Below is a small trained network, with its code and all its weights. Each question gives an input and a class and asks what happens when units are switched off, that is, made to give their printed mean instead of their output.

import numpy as np


def w(rows, s, z=0):
    codes = np.array(rows[::2]) - 128.0
    scale = np.full(codes.shape[1], s)
    scale[-1] = z or s
    return codes * scale


def f(y):
    return y / 2 * (1 + np.tanh(0.7978845608 * (y + 0.044715 * y**3)))


def log_softmax(a):
    a = a - a.max(-1, keepdims=True)
    return a - np.log(np.exp(a).sum(-1, keepdims=True))


def net(x, mask):
    res = np.array(x, float).reshape(1, 6) / 4 @ E
    y = f(res @ A[0][:, :-1].T + A[0][:, -1])
    res = res + np.where(mask, y, B[0][:, -1]) @ B[0][:, :-1]
    return log_softmax(res[-1] @ U[:, :-1].T + U[:, -1])


A, B = {}, {}
E = w([
[103,69,46,98,47,254,105,108,121,51,72],'x0',
[150,109,97,40,86,106,184,106,108,113,164],'x1',
[204,156,88,79,178,117,153,216,173,97,107],'x2',
[147,64,160,149,120,109,198,150,50,76,149],'x3',
[166,150,47,209,113,125,166,198,68,167,127],'x4',
[107,202,105,123,181,146,91,128,138,107,83],'x5',
],0.0077)
A[0] = w([
[143,99,107,16,105,167,136,117,155,79,111,171],'n1',
[151,97,94,1,95,175,149,115,157,67,113,140],'n2',
[192,181,37,133,121,150,106,209,152,184,81,255],'n3',
[154,101,77,194,82,142,198,171,43,110,143,133],'n4',
[91,175,150,115,158,119,61,99,186,156,118,62],'n5',
[63,218,158,155,197,101,42,107,178,179,100,166],'n6',
[109,122,151,99,90,36,182,56,93,180,224,225],'n7',
[225,172,170,91,207,2,173,195,153,128,171,194],'n8',
[64,56,184,129,85,116,122,31,121,149,192,145],'n9',
],0.0072,0.002)
B[0] = w([
[122,193,92,144,90,184,84,96,119,79,99,214],'n1',
[110,194,98,134,66,201,88,94,93,55,73,230],'n2',
[191,219,44,178,140,122,146,165,175,134,164,226],'n3',
[119,68,185,137,135,70,181,207,84,138,77,227],'n4',
[81,92,157,106,101,134,122,114,63,111,85,180],'n5',
[85,109,155,118,14,172,74,91,71,80,65,225],'n6',
[163,199,68,140,148,100,129,148,188,159,175,222],'n7',
[179,114,150,255,109,55,170,225,196,225,170,255],'n8',
[154,194,69,129,160,119,115,130,173,143,165,222],'n9',
],0.0086,0.0083)
U = w([
[110,66,129,90,182,146,135,79,138,129,140,12],'0',
[191,150,107,165,134,98,147,169,192,173,170,239],'1',
[87,1,202,131,109,104,137,138,89,138,95,67],'2',
[99,160,113,113,101,186,80,63,111,72,100,236],'3',
[110,153,111,91,156,100,111,74,167,170,168,4],'4',
[149,113,107,113,141,118,182,157,96,102,112,35],'5',
],0.012,0.0043)

Each question gives the input, the list of numbers given to net, and the class t.
The units are the neurons (one row each of A and B). Each row of codes is followed by its name. A weight is (code - 128) times the scale printed after its matrix; where a second scale follows, it is the last column's (A, B and U).
mask holds one flag per neuron, in row order. A switched-off neuron (its flag False) gives its mean, the last column of its row in B, instead of its output. The means were averaged over made-up inputs and are rounded, as every weight is.
A unit's drop is (log p(t) with every unit on - log p(t) with that unit switched off) / (log p(t) with every unit on - log p(t) with every unit switched off).
The circuit of an input: a set's keep is (log p(t) with only the set's units on - log p(t) with every unit switched off) / (log p(t) with every unit on - log p(t) with every unit switched off). Starting from all 9 units, units are removed one at a time, each time the one whose removal leaves the highest keep (on an exact tie, the one counted first), for as long as the keep stays at least 0.8.
units of the circuit, in order: the units of the circuit, biggest drop first
most important unit: the unit with the biggest drop
k most important neurons: the k neurons with the biggest drops, biggest first
drop of u: that unit's drop, to one decimal
input [6,-2,8,4,5,2], class 5: units of the circuit, in order : n4
input [0,-3,-1,8,6,4], class 2: units of the circuit, in order : n4, n7
input [-2,5,-8,1,-4,1], class 4: 2 most important neurons : n8, n3
input [-7,5,-6,-6,1,7], class 3: 3 most important neurons : n6, n5, n4
input [0,-6,5,-3,1,8], class 3: 2 most important neurons : n6, n5
input [1,7,6,-2,-3,-6], class 3: 2 most important neurons : n2, n1
input [1,4,-3,5,6,-6], class 2: 2 most important neurons : n4, n3
input [5,-7,-1,5,-2,-7], class 2: 2 most important neurons : n3, n7
input [7,-2,4,4,1,-5], class 3: 3 most important neurons : n2, n8, n1
input [8,6,3,3,6,-2], class 3: 2 most important neurons : n2, n1
input [-1,-3,-8,5,-6,-4], class 1: 2 most important neurons : n7, n9
input [-3,-8,-3,6,-3,7], class 2: 3 most important neurons : n2, n1, n3
input [-2,-1,-6,3,4,7], class 2: 4 most important neurons : n2, n1, n3, n9
input [-1,4,-8,5,-4,-6], class 1: most important unit : n7
input [-3,3,-7,2,-8,1], class 4: 3 most important neurons : n8, n7, n9
input [-2,-2,-5,-2,1,6], class 3: drop of n8 : 0.1
input [8,-2,-4,8,4,6], class 2: drop of n4 : 0.5
input [2,-7,-2,0,6,-7], class 2: drop of n7 : 0.4
input [0,-5,3,-6,-5,-7], class 3: drop of n4 : 0.2
input [-2,1,6,-7,-6,-1], class 3: units of the circuit, in order : n6
